Below are the code and all the weights of a small trained network. Each question names an input and a class and asks about switching units off, where a switched-off unit gives its printed mean instead of its output.

import numpy as np


def w(rows, s, z=0):
    codes = np.array(rows[::2]) - 128.0
    scale = np.full(codes.shape[1], s)
    scale[-1] = z or s
    return codes * scale


def f(y):
    return np.maximum(y, 0)


def log_softmax(a):
    a = a - a.max(-1, keepdims=True)
    return a - np.log(np.exp(a).sum(-1, keepdims=True))


def net(x, mask):
    res = np.array(x, float).reshape(1, 5) / 4 @ E
    y = f(res @ A[0][:, :-1].T + A[0][:, -1])
    res = res + np.where(mask, y, B[0][:, -1]) @ B[0][:, :-1]
    return log_softmax(res[-1] @ U[:, :-1].T + U[:, -1])


A, B = {}, {}
E = w([
[46,152,194,88,127,93,124,142,201,117,170],'x0',
[79,37,55,162,150,234,135,145,173,100,95],'x1',
[138,68,181,67,172,109,132,188,119,45,247],'x2',
[154,174,99,186,93,111,70,1,148,95,146],'x3',
[157,178,135,107,80,171,73,254,95,156,188],'x4',
],0.011)
A[0] = w([
[117,150,175,135,155,77,158,127,147,114,114,255],'N1',
[143,167,184,76,124,75,118,150,118,146,174,159],'N2',
[165,146,115,126,131,144,107,119,133,115,139,99],'N3',
[161,168,152,157,111,60,113,90,103,121,160,214],'N4',
[76,111,119,117,174,254,130,160,168,90,123,194],'N5',
[101,129,159,186,153,113,132,101,151,120,115,138],'N6',
[195,199,78,168,99,162,125,76,54,131,106,225],'N7',
[107,124,127,131,127,149,132,170,142,84,132,200],'N8',
[83,148,117,92,131,130,177,94,131,134,146,139],'N9',
[79,79,134,119,89,151,148,150,127,138,181,147],'N10',
[57,118,149,88,153,118,137,162,139,159,107,171],'N11',
[187,105,118,153,126,150,141,162,124,153,106,155],'N12',
],0.013,0.003)
B[0] = w([
[92,135,158,68,191,97,92,39,45,123,146,177],'N1',
[197,167,240,88,172,44,109,189,70,147,168,205],'N2',
[173,64,92,128,116,140,90,103,135,120,91,150],'N3',
[251,175,104,108,135,40,87,4,137,24,162,207],'N4',
[67,156,65,137,132,160,174,155,177,232,209,218],'N5',
[131,109,139,142,163,129,209,68,119,111,104,168],'N6',
[192,151,148,159,92,195,128,79,106,110,100,251],'N7',
[66,105,185,184,99,159,53,114,162,196,175,166],'N8',
[124,54,163,167,162,127,129,137,95,72,100,155],'N9',
[65,106,176,132,157,200,76,254,107,73,174,170],'N10',
[100,77,147,101,146,147,129,165,156,147,148,179],'N11',
[80,121,84,128,43,145,94,180,51,105,90,177],'N12',
],0.0076,0.021)
U = w([
[250,127,102,157,83,122,130,93,155,39,107,54],'0',
[104,103,19,133,109,148,213,148,215,221,68,23],'1',
[204,100,112,153,3,251,143,178,56,196,8,252],'2',
[250,144,159,50,125,4,146,181,77,124,158,103],'3',
[46,2,175,107,201,96,215,83,134,102,33,230],'4',
[1,47,146,146,129,187,121,212,157,166,210,103],'5',
],0.0073,0.0017)

Each question gives the input, the list of numbers given to net, and the class t.
The units are the neurons (one row each of A and B). Each row of codes is followed by its name. A weight is (code - 128) times the scale printed after its matrix; where a second scale follows, it is the last column's (A, B and U).
mask holds one flag per neuron, in row order. A switched-off neuron (its flag False) gives its mean, the last column of its row in B, instead of its output. The means were averaged over made-up inputs and are rounded, as every weight is.
A unit's drop is (log p(t) with every unit on - log p(t) with that unit switched off) / (log p(t) with every unit on - log p(t) with every unit switched off).
The circuit of an input: a set's keep is (log p(t) with only the set's units on - log p(t) with every unit switched off) / (log p(t) with every unit on - log p(t) with every unit switched off). Starting from all 12 units, units are removed one at a time, each time the one whose removal leaves the highest keep (on an exact tie, the one counted first), for as long as the keep stays at least 0.8.
circuit, biggest first: the units of the circuit, biggest drop first
unit that matters most: the unit with the biggest drop
top k neurons: the k neurons with the biggest drops, biggest first
drop of u: that unit's drop, to one decimal
input [6,0,6,7,-7], class 4: top 2 neurons : (N6, N7)
input [-3,8,1,6,1], class 1: circuit, biggest first : (N5, N2)
input [-6,5,-1,-6,-2], class 5: circuit, biggest first : (N5)
input [-4,-6,-5,-1,1], class 0: circuit, biggest first : (N4, N7)
input [7,-3,7,-6,2], class 5: top 4 neurons : (N10, N4, N8, N11)
input [-5,4,0,-3,-4], class 1: circuit, biggest first : (N5, N2)
input [2,-5,-6,-3,-5], class 4: circuit, biggest first : (N2, N1)
input [-2,-8,-6,1,-1], class 0: circuit, biggest first : (N7, N4)
input [-3,3,-5,2,-7], class 2: circuit, biggest first : (N4, N7)
input [-7,-6,-3,-4,1], class 2: top 2 neurons : (N7, N12)
input [1,1,-2,4,-7], class 4: top 2 neurons : (N6, N9)
input [-3,-3,-3,0,1], class 0: top 2 neurons : (N5, N4)
input [-2,-6,-5,-2,-2], class 0: top 2 neurons : (N7, N2)
input [-1,-5,0,8,5], class 0: circuit, biggest first : (N7)
input [7,8,1,8,-3], class 5: top 2 neurons : (N5, N4)
input [-4,0,1,0,0], class 2: top 2 neurons : (N4, N2)
input [7,7,-7,-3,-2], class 5: drop of N2 : 0.0
input [-6,8,-2,-1,-7], class 1: drop of N5 : 0.5
input [7,8,-4,-4,-7], class 5: drop of N5 : 0.5
input [-2,5,-5,-5,4], class 5: drop of N7 : 0.1
input [1,1,-5,-5,8], class 5: unit that matters most : N7
